(in the rows, 128 means zero)
Each row of numbers stands for one element and depends on some of the facts below. Use the named rows to name the rest.

There are 2 kinds of fact about the elements: θ, Ω.
θ: uses; Ω: points at
<1660>: θ <1636>; Ω <274>
<1935>: θ <525>; Ω <829>, <368>
<1405>: Ω <854>
<1721>: θ <1210>, <1783>; Ω <1764>, <518>
<1978>: θ <395>, <1919>, <1198>
<526>: Ω <1027>, <280>
<1568>: θ <41>, <1237>, <12>
<260>: θ <1376>, <1844>
<1175>: Ω <819>
<1973>: θ <1040>, <292>; Ω <157>
<1644>: θ <83>, <1235>; Ω <1968>, <2031>
<490>: Ω <2170>
<1354>: θ <2041>
<583>: θ <934>, <1147>
<480>: θ <1474>
<1277>: θ <556>, <16>
<1855>: Ω <1318>, <1519>, <1876>
<1884>: Ω <938>
<520>: θ <1915>; Ω <2069>
<2214>: θ <592>, <2041>
<880>: Ω <256>, <922>, <12>
<2088>: θ <748>, <1764>, <2105>
<1027>: θ <1533>
<1915>: Ω <2088>, <177>
<1745>: θ <256>; Ω <83>
<1919>: Ω <2137>
<702>: θ <1041>
<1065>: θ <934>
<216>: θ <1523>, <102>, <1883>, <1855>
<1005>: θ <41>, <356>
<1160>: Ω <103>, <2091>
<1286>: Ω <741>
<2107>: Ω <1237>
<1295>: Ω <1452>
<231>: θ <745>
<510>: θ <815>, <909>; Ω <368>
<1813>: θ <535>, <613>
<1704>: θ <1211>, <1342>, <1781>
<1615>: Ω <1067>, <1764>
<364>: Ω <1844>, <2041>
<1360>: θ <157>; Ω <278>
<741>: θ <556>, <441>, <1482>, <1816>
<1566>: θ <2090>
<1187>: Ω <1211>
<1880>: θ <1125>, <922>, <809>, <613>
<1709>: θ <522>, <1615>; Ω <748>
<1530>: θ <452>, <1678>
<902>: θ <1844>; Ω <2038>
<41>: Ω <167>, <592>
<1735>: Ω <576>, <2039>
<407>: θ <1601>, <1425>; Ω <1607>, <1210>, <1656>, <1834>, <2152>, <2215>
<1474>: Ω <970>
<1380>: θ <489>, <1287>, <1040>, <1533>, <1086>, <909>
<1893>: θ <869>; Ω <612>
<1180>: θ <1000>; Ω <1601>, <2105>, <1958>, <1719>
<1816>: Ω <922>
<14>: θ <2137>, <990>; Ω <1491>, <1636>
<2039>: θ <1431>
<2073>: Ω <1728>
<1769>: θ <1175>; Ω <1489>
<2195>: Ω <489>, <1533>
<166>: θ <829>; Ω <1981>
<1843>: θ <146>, <1919>
<62>: Ω <1978>, <1728>
<502>: θ <1041>
<335>: θ <1342>, <1537>, <2215>
<1476>: θ <1147>
<1184>: Ω <1046>, <1834>
<1287>: Ω <1394>, <16>, <1040>
<177>: θ <395>, <1286>, <2041>
<308>: Ω <585>
<1425>: Ω <1656>, <660>
<138>: Ω <1566>, <502>
<1016>: θ <1125>, <1001>, <1198>; Ω <193>, <1318>, <1530>, <1857>
<854>: θ <576>, <829>
<2114>: Ω <585>
<278>: θ <256>
<1171>: θ <1783>; Ω <185>
<1677>: Ω <16>
<970>: θ <1342>, <388>, <660>
<708>: θ <748>, <102>, <2091>, <1874>
<1523>: Ω <1656>, <938>, <1843>
<280>: θ <388>, <522>, <338>
<368>: θ <146>
<398>: Ω <100>, <419>
<1158>: Ω <16>, <1040>, <18>
<327>: θ <1394>; Ω <349>, <1125>
<1958>: θ <938>
<1831>: θ <1318>; Ω <349>, <896>, <1795>, <278>
<869>: Ω <1566>
<1734>: Ω <1380>, <927>
<909>: Ω <167>, <522>
<1672>: Ω <1601>
<934>: Ω <102>, <274>
<518>: θ <281>, <1158>, <522>
<2170>: θ <1046>, <1876>
<1001>: Ω <368>
<1086>: Ω <1723>, <585>, <1958>
<230>: Ω <576>, <1568>, <1719>
<487>: Ω <281>, <344>, <1452>, <1198>
<1235>: Ω <808>, <1533>, <853>

Some elements and their rows:
[116 125 126 116 111 124 139 114 117 129 139 148 140 110 120 130 118 145
 108 137 130 126 121 146 127 139 111 127 121 141 137 112 138 139 122 131
 130 132 148 108 135] : <338>
[114 119 113 112 105 136 149 136 116 126 146 150 126 114 137 159 116 138
 113 134 126 139 129 141 126 136 107 116 106 144 122 104 143 151 132 142
 168 132 168  90 128] : <1709>
[121 152 130 118 125 116 140 111 118 101 132 153 137  97 106 132 115 151
 102 130 109 125 143 132 124 139 114 139 109 153 160  84 145 143 107 127
 141 140 158 135 140] : <970>
[126 136 122 116 116 127 148 130 117 121 148 142 134 104 125 132 124 146
 116 134 139 130 127 144 124 144 114 121 126 128 134 100 135 152 128 135
 142 148 151  94 126] : <407>
[117 140 137 113 122 124 135 103 117 119 135 148 144 107 107 117 123 152
 105 138 130 122 114 148 127 142 110 139 118 147 145 111 139 134 117 127
 111 126 146 134 137] : <1607>
[117 131 129 111 120 132 134 106 114 122 134 151 146 111 108 123 122 148
 107 138 130 124 112 147 128 141 108 138 115 150 136 115 140 132 121 128
 116 124 146 136 136] : <1723>
[126 127 114 114 114 135 147 133 115 124 146 146 135 107 125 138 123 143
 118 134 139 132 124 144 125 143 111 120 123 131 125 103 136 150 131 136
 147 146 151  96 125] : <1180>
[125 141 123 118 125 129 142 123 112 119 142 151 138 103 108 131 124 148
 117 133 135 126 127 140 124 143 105 131 115 139 136 109 138 147 128 131
 130 137 153 110 125] : <260>
[115 139 111 112 127 128 124 111 117 106 130 157 151 106 106 128 117 156
 109 144 122 134 138 129 124 136 104 140 114 150 139 104 145 136 116 124
 125 140 144 149 143] : <1844>
[112 129 128 114 119 130 139 105 114 123 131 150 142 116 112 129 120 147
 109 140 126 126 119 149 125 138 104 137 110 155 132 117 142 131 124 129
 114 122 148 142 135] : <592>
[115 138 131 122 107 118 146 124 117 122 147 142 115 109 122 142 115 142
 111 142 132 124 146 149 121 143 103 119 117 139 126 110 140 165 136 139
 133 139 158  72 120] : <1016>
[113 137 128 111 126 118 139 105 112 125 131 151 142  99  99 120 124 147
 103 144 124 119 112 148 129 147 105 130 111 150 154 110 138 129 118 129
 115 124 148 124 137] : <18>
[116 121 112 113 112 116 146 125 117 137 143 145 137 100 124 131 121 142
 109 145 131 130 121 147 128 146 110 109 125 129 143 106 133 140 125 136
 143 142 148  81 134] : <1158>
[115 132 135 113 117 135 132 104 116 123 135 151 144 118 115 124 122 149
 109 136 133 123 114 150 127 138 108 141 114 153 132 120 142 136 124 129
 112 120 150 139 134] : <103>
[124 143 147 118 120 125 135 100 120 117 138 145 148 109 112 107 124 156
 108 130 138 120 111 148 126 141 119 146 129 140 145 109 137 136 113 122
 104 132 140 138 137] : <1636>
[117 138 131 109 124 128 134 106 117 115 136 148 146 106 112 117 126 155
 106 140 132 128 109 145 128 142 112 138 118 145 144 107 139 131 115 127
 117 129 146 142 140] : <12>
[120 129 119 107 125 135 133 106 108 133 128 155 153 110 124 120 128 143
 112 135 129 112 116 157 131 142 111 132 112 153 147 115 136 127 122 131
 116 117 159 146 136] : <1452>
[108 136 146 114 108 147 123 106 124 114 143 148 138 141 143 132 119 157
 113 135 144 135 125 151 122 127 110 150 113 155 112 129 148 151 131 132
 110 114 161 152 133] : <83>
[128 146 123 120 139 133 146 118 111 131 131 152 152 122  77 136 123 131
 114 138 111  98  94 158 130 148 105 141 110 164 144 107 140 150 129 134
 122 120 137 127 122] : <278>


Now the same elements, written a new way:
Some rows with their names:
[142 115 132 115 123 118  69 127 164  76 168 147 112 110 174 137  86 105
 161 176 140  68 217 133  99 153 138  87  71 126 139] : <278>
[108  81 151 135 116 141 143 142 120 163 134 114 109 124 153 177  99 107
 123 121  97 122 165  65 123 147 181 118 155 107 133] : <1380>
[111 114 136 116  65  96 106 106 145 121 110  68  84 120 169 116 135 141
  94 135 156 110  99  83 178 122 191 133 102 102 169] : <585>
[107 182 119  99 108 111  68 123 124 117 147 104 112 140 110 138 178 126
 160 117 125 130  78 119 197 104 128 105 152 137 138] : <1735>
[124 160 124 114 146 136 120 136 122 132 154 145 144 141  99 133 146 128
 161 122 109 141 115 145 141 125 104 115 153 141 110] : <1160>
[126 147 128 117 143 134 130 131 125 132 151 141 141 140 104 129 137 131
 152 125 112 139 116 139 136 130 113 120 145 137 111] : <2073>
[145  62 130 111 133 118 155  76 120 141 127 133 132 133 158 121 100 129
  85 150 146 139 116 115 103 157 160 169 107 132 117] : <1764>
[ 84 104 157 154 121  72 143 191 144 162  60  77 185 114 198 139 113 139
 101 156 148 207 150 181  56 122 115 119  78  88  94] : <1318>
[131 151 118 119 144 131 129 136 120 125 147 138 139 146 116 121 138 134
 149 127 118 142 110 149 137 125 111 121 140 136 112] : <1474>
[133 132 122 125 132 128 139 133 124 125 135 129 131 138 134 115 126 137
 129 132 128 135 120 138 129 129 128 128 125 128 119] : <2090>
[133 134 117 125 134 128 141 134 123 121 135 129 130 144 139 111 125 140
 128 132 129 136 115 142 130 128 128 129 121 126 119] : <1041>
[110 129 131 126 140 142 119 151 105 149 150 130 120 142 129 175 130 105
 159 114  89 136 141  96 144 131 143 105 173 128 118] : <1973>
[ 74 114 173 143 117  83 126 183 155 178  81  88 193  96 165 160 119 128
 118 146 138 192 164 167  67 124 109 113 109  92  97] : <1530>
[137  94 146 147 123 133 189  94 138 107 100 127 108 145 150 120 103 155
  93 138 110 120 130 102  97 138 137 163  81 133 156] : <922>
[135 138 126 139 135 135 150 110 123  98 105 133 110 149 138 130 130 144
 124 129 111 131 123 129 116 121 109 144 101 149 145] : <613>
[134 111 128 129 122 127 157 127 130 127 129 121 127 134 150 109 111 144
 111 137 135 131 127 130 121 136 144 136 110 117 125] : <2137>
[131 133 121 124 131 130 140 134 126 127 138 129 130 138 135 114 125 138
 129 131 128 136 119 138 130 128 127 130 125 126 120] : <452>
[115  75 159 108 133 132 205 112 145 130 162 139 153 148 114  96  96 152
 106 137 115 114  92  96 111 148 164 149 112 114 132] : <853>
[133  87 144 131 117 129 174 117 141 137 129 122 129 129 142 110 100 144
 101 139 128 123 132 109 111 147 157 144 108 111 129] : <167>

Name these rows:
No name comes twice in this set of rows, the named rows included.
[117 133 159 132 120 141 133  99 146 125 113 137 123 116 107 164 130 127
 132 122  97 116 154 106 109 125 108 140 126 147 159]	<1880>
[112 129 126 110  62  92  96 111 140 111 112  61  80 131 175 109 145 148
  98 133 160 113  78  90 195 114 190 128 100 105 170]	<1601>
[ 89 211 121  81  87 100  25 120 129 116 154  86 103 137  98 151 206 122
 177 110 126 126  56 106 238  91 133  92 169 139 152]	<1180>
[156  89 124 119 105 139 139 170  79  93  80 127 115  82 131  70 147 116
  80  84 207 160 195 225  52 161 231 187 112 127 231]	<16>
[125 105 147 125 117 132 154 120 143 145 137 126 136 119 131 121 108 136
 115 135 125 123 140 115 118 142 145 135 124 116 128]	<502>
[131 150 134 134 149 141 153 103 123  99 121 147 120 160 108 141 140 145
 142 125  88 134 113 124 117 121  91 142 114 163 141]	<1001>
[207 148 103 215 104 146 128  68 121 144  38  98  37 132 177 163 132 146
 106 142  98 153 202 116 128 135  77 145  97 147  93]	<1198>
[120 201  99 130 162 175  88 162 140 128 150 142 151  99  81 156 155  54
 125  83 146  67 102 124 151  32  21 105 230 144 127]	<407>
[135 198 110  92 164 126   8 147 141  62 209 181 132 132 114 163 138  87
 239 159 110  86 194 170 133 131  74  51 121 164 110]	<1831>
[118 155 136 109 146 140 128 130 129 142 167 149 153 138  83 138 143 127
 165 121 101 138 114 134 140 130 105 116 162 140 108]	<1935>
[103 177 121  97  92 103  62 119 129 115 140  89  99 136 123 135 178 128
 149 119 134 125  72 108 206 103 145 107 144 129 150]	<1672>
[132  77 149 103 124 124 123  76 131 161 134 138 145 104 131 154 111 109
 103 141 140 132 141 109 108 155 147 158 138 136 123]	<2088>
[140 124 100 153 131 158 152 149 145 116 108 112 121 102 163 113 102  88
  52 110 178  61 113 107 122  57  87 138 154 111 145]	<1210>
[204 124  89 223 101 125  87 103 109 177  48 110  69 114 150 136 138 150
 120 140 138 140 191 117 162 161  91 120 109 113  63]	<281>
[108 123 136 124 144 145 134 147 106 152 159 135 125 149 121 170 126 110
 160 115  83 136 132  89 143 137 144 108 174 128 112]	<510>

The same elements again, as new rows of numbers:
Some rows with their names:
[155 128 127 158 197 193 148 112 131 147 116 149  95 123 119  74 140 125
 140 103  99  82 112 170 160 139 154 100 138 127 156  93 123 177  87 109] : <1935>
[148 150 128 163 152 158 143 134 125  98 124 143 134 145 116 124 108 122
 133  84 120 136 100 145 135 135 146 112 141 158 172 132 113 150 111 111] : <1065>
[157 132 120 167 143 164 140 160 131 101 120 147 103 132 117 131 110 125
 134 104 117 136  98 139 147 128 163 134 137 162 173 123 113 114 125 121] : <1005>
[152 126 125 131 154 128 135 163  80  95 111 146 147 162 117 166 145 114
 137  81 123 153 137 122 148 121 126 124 158 151 121 129 102  96 123 134] : <1452>
[135 132 125 147 142 150 131 151 129 117 123 130 125 133 112 130 126 117
 131 108 120 127 128 127 133 124 138 136 139 150 149 130 116 137 123 129] : <1057>
[108 137 161 129 127 136 110 144 126 136 145 125 119 122  81 120 142 111
 114  88 139 149 145  79  78 103 142 162 142 143 146 139 165  92 130 138] : <1041>
[102 103 157 132 179 188 130 146 115 149  95 130  57 114  99  66 152 145
 128 129  93  99 179 107 128 136 144 116 146 118 143 117 146 143 103 132] : <1175>
[ 90 132 123 139 151 174 119 156 150 146 133 111 118 123  88  95 124 136
 117 122 132 110 159 112 114 132 119 140 127 127 158 127 131 171 120 150] : <1523>
[158 147 146 171 149 111 138 115 119 111 115 142 140 143 124 137 158 105
 119 111 113  92 117 191 125 139 137 144 156 161 125 102  99 195 112 116] : <231>
[112 130 123 164 149 173 123 163 140 139 131 133  92 134  79 101 123 136
 135 117 115 115 127 143 120 143 142 148 127 134 161 121 130 170 111 132] : <2114>
[168 149 122 159 121 107 137 152 116  91 129 145 153 152 130 179 102  94
 147  84 128 161  99 161 143 121 132 135 156 165 149 148 108 113 149 129] : <1978>
[159 118 102 148 174 193 134 156 155 159 152 118 103 138 105  88 145 101
 131  88 185 102 111 131 132 126 172 155 118 137 141 122 125 168  94 157] : <364>
[142 145 130 143 120 137 146 123  92  80  96 150 161 126 125 169 122 108
 141  98  60 132 117 138 131 124 130 111 168 183 163 125 119 113 106  90] : <1380>
[153 132 131 136 131 125 133 146 109  94 112 127 147 141 137 161 132 102
 133  99 118 147 130 115 139 110 136 126 150 167 132 148 101 111 130 125] : <18>
[157 136 150 136 143 107 127 135 115 100 112 129 136 139 149 149 129 109
 131 102 110 156 132 116 156  99 130 108 146 148 124 152  95 103 152 118] : <349>
[114 127 142 140 151 161 136 168 129  96 104 112 115 137 122 114 126 138
 102 118 153 133 167  93 121 134 138 128 146 156 156 146 106 139 131 156] : <441>
[148 157 121 178 148 139 127 142 178 157 168 143 108 118 106 111  93 111
 128 106 151 117  93 191 136 128 141 161 132 125 181 109 141 151 159 151] : <1709>
[131 114 124 115 145 121 124 173  81 108 112 133 146 156 110 169 159 113
 130  94 129 151 166  95 138 110 115 141 153 144 102 132 106  89 131 149] : <281>
[154 113 116 191 142 156 132 170 138 133 119 154  60 123  94 123 140 128
 140 146  94  90 100 193 145 147 168 178 132 149 150  86 114 160 121 126] : <1180>

Name these rows:
No name comes twice in this set of rows, the named rows included.
[145 156 163 161 132 134 121 122 122 123 155 157 114 129  83 125 128 107
 125  64 123 151  87 127  86 110 165 158 142 158 168 119 167  92 119 107]	<702>
[112 122 148 169  63 173  97 134 231 135 122  32  73  83 131  71 114  85
 141 178  88 106 117  64  76  98 192 160  79 184 158 231 113 239 102  83]	<1286>
[141 149  94 164 143 193 148 135 164 137 153 141 140 105  96 116 114 108
 111 100 154  84  91 164 116 140 157 165 137 168 199  82 143 159 100 143]	<14>
[107 120 117 153 151 196 138 191 147 119 122 106  95 144  91  92 123 136
 110 115 186 114 156 110 101 157 153 160 136 154 168 142 123 181 109 178]	<1816>
[121 129 144 138 144 114 127 137 121 125 106 108 144 136 122 133 170 109
 107 135 130  88 175 144 116 131 113 149 155 147 104 122  97 196 122 148]	<745>
[161 149  92 137 120 132 123 120 131 112 138 133 191 124 134 177 115  90
 155  92  70 145  83 126 169  85 118 108 120 158 141 133  92 111 122  82]	<1530>
[143 113  39 123 107 168 137 195 149  88 121 105 196 113 139 202 140 107
  98 147 148 109 132  88 173  99 126 170 116 194 145 100  45 104 130 161]	<1636>
[166 120 108 160 136 168 139 166 131 115 121 151  88 119 116 138 108 111
 156 110  99 133  94 145 157 122 168 141 139 158 171 122 126  93 126 121]	<260>

The same elements again, as new rows of numbers:
Some elements and their rows:
[121 127 122 124 123 150 111 128 123 123 123 128 136 116 123 130 132 149
 123 125 135 142 138 130 135 128] : <1978>
[122 141  85 119 195 142 118  97 124 145 134 148 107 129 148 144 115 152
 135  83  98 181 232 155 151 120] : <1519>
[131 125 125 125 116 142 128 127 130 120 128 129 135 121 122 139 120 136
 127 128 123 124 139 131 122 133] : <1005>
[127 131 128 132 118 116 130 124 126 125 127 129 132 120 106 154 104 113
 142 156 114  99 126 129  96 138] : <1935>
[128 129 126 130 136 105 123 124 122 132 127 126 122 133 131 119 130 122
 134 125 137 128 116 119 121 126] : <388>
[131 127 126 131 110 123 135 133 126 120 130 130 125 128 123 141 111 131
 144 148 126 113 132 131 110 136] : <1973>
[122 127 123 121 125 122 124 118 125 132 117 124 143 124 125 123 131 127
 117 109 142 130 141 116 122 124] : <829>
[131 128 130 130 115 145 127 132 127 121 125 129 127 122 122 139 123 136
 128 132 129 126 137 129 127 130] : <216>
[111 125 112 135 184 146 125 139 152 149 162 105 117  91 170 108  98 172
 116  82  71 154  46 103 153 112] : <349>
[113 124 110 140 172 158 116 147 147 139 160 108 117  89 173 113  94 183
 124  92  72 154  57 111 154 116] : <278>
[112 130 127 120 128 131 121 123 123 136 115 123 139 124 124 116 142 138
 114 110 157 150 139 115 139 118] : <922>
[132 128  94 140  50  95 155 127 136 123 129 126 106 156 118 102 131  79
 126 153 109  85 139 148 125 155] : <1086>
[108 132 123 122 154 107 122 117 126 141 129 126 131 127 121 126 123 113
 129 131 123 130 115 129 126 125] : <1000>
[ 96 127  83 129  69 139 121 124 134 127 116 122 128 142 128  85 154 108
  95 115 126 136 163 157 176 138] : <1601>
[120 128 126 124 130 138 116 127 125 129 122 127 134 121 127 126 133 138
 121 118 137 141 136 127 137 125] : <2038>
[162 124 146 126 106 137 126 143 127 134 130 130 127 118 116 141 125 136
 125 139 117 110 130 126 113 146] : <1660>
[129 127  79 141  59 114 122 121 135 118 137 129 113 141 107 113 127  80
 126 169  74  78 129 174 126 168] : <1180>
[124 135 182 137 200 166 169 137 145 122 138 138 161 153 146 119 187 122
 124 170 131 145  90 140 156  91] : <1210>
[139 128 136 128 103  95 161 125 130 129 125 126 125 137 115 136 114 110
 138 139 139 100 132 110  93 133] : <41>

Rows to name:
No name comes twice in this set of rows, the named rows included.
[111 126  80 132  65 156 102 122 133 123 119 124 129 133 123  86 162 112
  88 115 111 133 158 163 177 145]	<1719>
[115 127 118 132 177 126 140 133 150 150 157 107 114 104 162 105 104 156
 120  89  88 148  53 100 144 113]	<1125>
[162 126 125 131 109 128 137 110 131 111 125 127 125 131 124 127 140 125
 117 101 142 115 126 104 106 126]	<1041>
[142 126  95 142  50 110 141 128 135 118 131 128 109 148 115 109 132  87
 124 153  99  82 136 152 124 160]	<230>
[144 129 134 134 102  99 148 132 124 125 126 128 121 134 114 141 111 116
 149 152 134  95 124 115  89 139]	<880>
[139 127 102 138  66 114 138 128 132 121 129 128 114 143 117 115 131  98
 126 148 108  93 135 146 123 153]	<1735>
[118 128 128 120 128 128 133 120 130 133 121 124 136 127 126 122 132 128
 114 109 141 137 140 119 134 120]	<1237>
[146 145  97 127 177  97 165  99 129 147 140 150  83 149 141 157  94 120
 158 108  93 139 225 141 111 127]	<1855>
[121 130 129 121 139 109 131 129 124 142 132 125 120 133 126 113 136 134
 134 137 142 142 112 124 133 128]	<1431>
[117 129 127 122 131 127 126 123 126 134 122 124 132 127 127 119 137 132
 119 114 146 143 131 119 136 120]	<2041>
[129 132 125 128 135 145 116 118 126 123 130 128 125 118 112 136 134 135
 126 137 126 134 114 130 128 127]	<231>
[123 128 119 129 127 140  96 129 117 122 121 128 136 116 124 126 134 147
 129 125 139 140 130 128 130 129]	<518>
[114 124  87 126  84 141 110 113 134 127 120 123 136 133 125  92 155 106
  89 102 114 130 156 150 161 139]	<576>

